Below is a small trained network, with its code and all its weights. Each question gives an input and a target symbol and asks what happens when units are switched off, that is, made to give their printed mean instead of their output.

import numpy as np


def w(rows, s, z=0):
    codes = np.array(rows[::2]) - 128.0
    scale = np.full(codes.shape[1], s)
    scale[-1] = z or s
    return codes * scale


def f(y):
    return np.maximum(y, 0)


def softmax(a):
    e = np.exp(a - a.max(-1, keepdims=True))
    return e / e.sum(-1, keepdims=True)


def log_softmax(a):
    a = a - a.max(-1, keepdims=True)
    return a - np.log(np.exp(a).sum(-1, keepdims=True))


def net(x, mask):
    ids = ['αδθμξπστφψ'.index(c) for c in x.split()]
    T = len(ids)
    res = E[ids] + P[:T]
    u = 0
    for l in range(2):
        r = res
        for j in range(2):
            rows = slice(3 * j, 3 * j + 3)
            q, k, v = (r @ M[l][rows].T for M in (Q, K, V))
            z = softmax(np.where(np.tri(T) > 0, q @ k.T / 3**0.5, -1e9)) @ v
            o = O[l][rows]
            res = res + np.where(mask[u + j], z, o[:, -1]) @ o[:, :-1]
        u += 2
        y = f(res @ A[l][:, :-1].T + A[l][:, -1])
        res = res + np.where(mask[u : u + 4], y, B[l][:, -1]) @ B[l][:, :-1]
        u += 4
    return log_softmax(res[-1] @ U[:, :-1].T + U[:, -1])


Q, K, V, O, A, B = {}, {}, {}, {}, {}, {}
E = w([
[211,155,210,63,189,75,214,181,24],'α',
[105,110,186,129,86,67,129,169,86],'δ',
[182,95,161,177,110,146,182,148,182],'θ',
[171,113,233,95,102,135,82,71,141],'μ',
[83,78,141,118,116,185,142,99,62],'ξ',
[193,178,133,56,208,188,198,117,155],'π',
[139,73,143,70,90,117,145,163,248],'σ',
[95,147,179,84,190,178,102,109,71],'τ',
[183,143,145,125,169,213,182,87,95],'φ',
[80,75,92,63,105,127,142,218,173],'ψ',
],0.018)
P = w([
[120,129,97,136,84,119,105,157,128],'0',
[64,194,138,106,37,134,163,121,100],'1',
[91,126,180,144,107,158,179,132,128],'2',
[103,169,216,159,81,166,177,150,163],'3',
[149,176,86,135,254,44,165,34,113],'4',
[124,113,92,144,154,125,148,121,75],'5',
[158,59,86,198,171,123,111,168,126],'6',
[71,106,194,175,145,45,121,184,204],'7',
[120,125,135,118,155,82,133,133,114],'8',
[126,121,177,147,54,175,149,168,121],'9',
[183,83,110,122,101,151,122,162,111],'10',
[174,135,141,110,122,95,117,122,109],'11',
],0.014)
Q[0] = w([
[126,95,111,99,75,149,108,177,123],'0.h1',
[137,196,95,178,74,155,131,128,115],'0.h1',
[77,135,83,144,116,197,1,88,190],'0.h1',
[110,193,129,119,38,103,175,168,94],'0.h2',
[66,61,194,115,179,110,89,126,126],'0.h2',
[141,116,190,88,115,226,180,145,121],'0.h2',
],0.0076)
K[0] = w([
[131,62,129,152,143,102,157,168,156],'0.h1',
[32,72,50,148,136,209,130,101,196],'0.h1',
[72,138,110,140,193,179,15,16,214],'0.h1',
[71,126,195,86,94,113,223,168,148],'0.h2',
[95,100,159,173,164,79,108,57,75],'0.h2',
[180,105,253,152,174,170,174,91,32],'0.h2',
],0.006)
V[0] = w([
[2,94,168,108,88,214,64,37,91],'0.h1',
[103,227,75,75,76,227,100,160,166],'0.h1',
[157,132,54,190,64,236,39,138,171],'0.h1',
[197,98,74,88,112,73,122,203,88],'0.h2',
[61,184,158,110,115,55,103,243,156],'0.h2',
[245,73,153,9,209,148,107,145,112],'0.h2',
],0.0063)
O[0] = w([
[177,141,81,86,97,78,60,253,226,111],'0.h1',
[143,239,119,180,218,116,130,156,134,85],'0.h1',
[148,175,75,141,110,93,129,126,186,2],'0.h1',
[133,96,101,143,82,23,158,73,74,94],'0.h2',
[78,64,130,45,127,186,131,24,111,112],'0.h2',
[159,121,162,98,216,117,128,166,155,199],'0.h2',
],0.0072,0.0083)
A[0] = w([
[192,62,71,128,187,139,85,135,138,79],'0.n1',
[159,140,119,163,155,187,214,119,138,253],'0.n2',
[116,177,2,174,97,97,81,76,122,207],'0.n3',
[125,141,132,117,240,112,82,141,123,255],'0.n4',
],0.0072,0.00079)
B[0] = w([
[152,113,2,151,86,112,183,137,57,193],'0.n1',
[58,145,186,173,147,89,44,223,197,242],'0.n2',
[88,139,126,214,108,103,176,255,66,132],'0.n3',
[157,107,88,79,97,131,28,93,200,254],'0.n4',
],0.0064,0.0047)
Q[1] = w([
[193,58,72,119,217,35,141,63,120],'1.h1',
[211,78,106,145,102,204,124,191,62],'1.h1',
[124,193,195,64,85,194,174,173,126],'1.h1',
[29,226,167,126,77,109,121,131,164],'1.h2',
[95,94,242,89,108,250,118,188,134],'1.h2',
[54,135,133,152,154,2,67,99,183],'1.h2',
],0.0085)
K[1] = w([
[51,195,146,108,72,183,145,110,132],'1.h1',
[99,35,218,126,152,174,90,193,161],'1.h1',
[147,2,81,165,207,113,85,85,79],'1.h1',
[190,102,2,180,136,110,75,63,128],'1.h2',
[197,32,147,106,234,58,169,152,69],'1.h2',
[122,242,52,84,81,171,193,13,153],'1.h2',
],0.0082)
V[1] = w([
[2,91,83,49,180,103,113,87,208],'1.h1',
[41,131,92,192,123,148,88,211,53],'1.h1',
[143,223,107,13,216,184,10,88,39],'1.h1',
[84,169,78,144,230,95,236,165,151],'1.h2',
[233,213,130,192,173,117,108,148,254],'1.h2',
[104,96,73,65,143,122,125,138,170],'1.h2',
],0.0086)
O[1] = w([
[206,84,131,248,119,191,48,112,87,122],'1.h1',
[139,249,14,144,1,17,91,200,55,109],'1.h1',
[101,124,182,109,197,128,146,230,13,120],'1.h1',
[115,199,95,185,111,151,182,105,8,78],'1.h2',
[154,163,214,85,107,169,187,132,159,9],'1.h2',
[229,122,61,109,82,182,179,137,131,98],'1.h2',
],0.0094,0.015)
A[1] = w([
[230,146,146,90,80,175,87,144,145,57],'1.n1',
[50,169,150,40,139,140,236,134,120,106],'1.n2',
[196,103,102,207,138,172,114,113,120,1],'1.n3',
[125,3,90,102,114,58,201,154,69,250],'1.n4',
],0.0072,0.0032)
B[1] = w([
[75,103,15,106,78,152,254,127,59,209],'1.n1',
[183,149,188,184,199,57,151,103,115,190],'1.n2',
[26,122,126,177,140,184,149,193,69,168],'1.n3',
[149,175,114,82,138,180,124,113,130,254],'1.n4',
],0.0084,0.017)
U = w([
[33,92,119,116,180,7,169,134,127,4],'α',
[150,65,164,91,112,42,10,189,165,147],'δ',
[134,210,167,92,115,135,86,26,179,231],'θ',
[169,93,211,45,159,135,76,134,203,206],'μ',
[153,140,130,65,90,33,107,188,134,100],'ξ',
[236,157,198,146,153,153,87,98,107,114],'π',
[191,121,142,135,157,193,123,43,152,107],'σ',
[212,95,190,68,103,108,62,253,98,111],'τ',
[153,173,169,114,136,45,128,125,135,193],'φ',
[227,140,118,151,114,117,100,126,94,164],'ψ',
],0.0045,0.0046)

Each question gives the input, a string of symbols that net reads in full, and the target symbol t.
The units are the heads (3 rows each of Q, K, V and O) and the neurons (one row each of A and B). Each row of codes is followed by its name. A weight is (code - 128) times the scale printed after its matrix; where a second scale follows, it is the last column's (O, A, B and U).
mask holds one flag per unit, layer by layer, with each layer's heads first. A switched-off unit (its flag False) gives its mean, the last column of its rows in O or B, instead of its output. The means were averaged over made-up inputs and are rounded, as every weight is.
A unit's drop is (log p(t) with every unit on - log p(t) with that unit switched off) / (log p(t) with every unit on - log p(t) with every unit switched off).
The circuit of an input: a set's keep is (log p(t) with only the set's units on - log p(t) with every unit switched off) / (log p(t) with every unit on - log p(t) with every unit switched off). Starting from all 12 units, units are removed one at a time, each time the one whose removal leaves the highest keep (on an exact tie, the one counted first), for as long as the keep stays at least 0.8.
circuit, biggest first: the units of the circuit, biggest drop first
unit that matters most: the unit with the biggest drop
top k neurons: the k neurons with the biggest drops, biggest first
k most important neurons of layer l: the k neurons of layer l with the biggest drops, biggest first
heads that matter: for each layer, one digit per head in row order, 1 if its drop is at least 0.15 and else 0, layers parted by /
input θ τ μ, target θ: circuit, biggest first : (1.h1, 0.h2)
input ψ μ δ τ δ, target μ: circuit, biggest first : (1.h2, 0.h1)
input τ τ σ π δ μ α μ μ μ ψ, target α: unit that matters most : 0.h1
input τ ξ σ δ, target τ: heads that matter : 00 / 10
input μ τ μ σ ψ ξ α μ ψ μ μ ξ, target δ: heads that matter : 10 / 01
input σ ψ μ μ μ ψ, target μ: heads that matter : 00 / 11
input μ ξ τ τ σ τ μ τ, target σ: 2 most important neurons of layer 0 : (0.n4, 0.n1)
input τ μ α, target α: circuit, biggest first : (0.h1, 1.h2)
input θ ψ σ α σ, target δ: circuit, biggest first : (1.h1, 1.n1, 1.h2, 0.h1)
input τ μ φ ψ α ψ α μ θ ξ, target α: heads that matter : 10 / 11
input μ ψ τ α δ μ μ θ τ τ σ μ, target δ: circuit, biggest first : (0.h1, 1.h2, 1.n1)
input μ α ψ θ φ, target α: heads that matter : 10 / 01
input σ φ δ θ σ τ θ ψ ψ τ, target θ: heads that matter : 00 / 10
input θ μ σ σ π σ τ μ σ μ τ, target μ: unit that matters most : 1.h2
input μ σ μ ψ ψ τ σ θ μ π, target σ: heads that matter : 00 / 11
input μ μ α τ, target α: heads that matter : 10 / 11
input μ ξ μ σ μ, target ξ: heads that matter : 11 / 10
input π π ψ σ π σ ψ τ φ ψ, target ψ: heads that matter : 00 / 11
input σ ψ μ σ μ, target ψ: circuit, biggest first : (1.h1, 1.h2, 0.h2)
input μ ψ μ μ π ξ, target μ: heads that matter : 10 / 11
input μ τ μ σ τ, target τ: circuit, biggest first : (1.h1, 0.h1)
input σ ψ ψ, target σ: unit that matters most : 1.h1
input τ μ θ, target τ: top 2 neurons : (0.n2, 0.n4)
input δ ξ τ μ τ ψ, target τ: heads that matter : 01 / 10
input μ α δ μ ψ τ μ σ ψ μ θ, target α: top 3 neurons : (1.n3, 0.n2, 0.n4)
input μ α ξ σ τ τ π ψ ψ τ, target δ: heads that matter : 11 / 01
input φ π σ ξ, target φ: heads that matter : 01 / 11
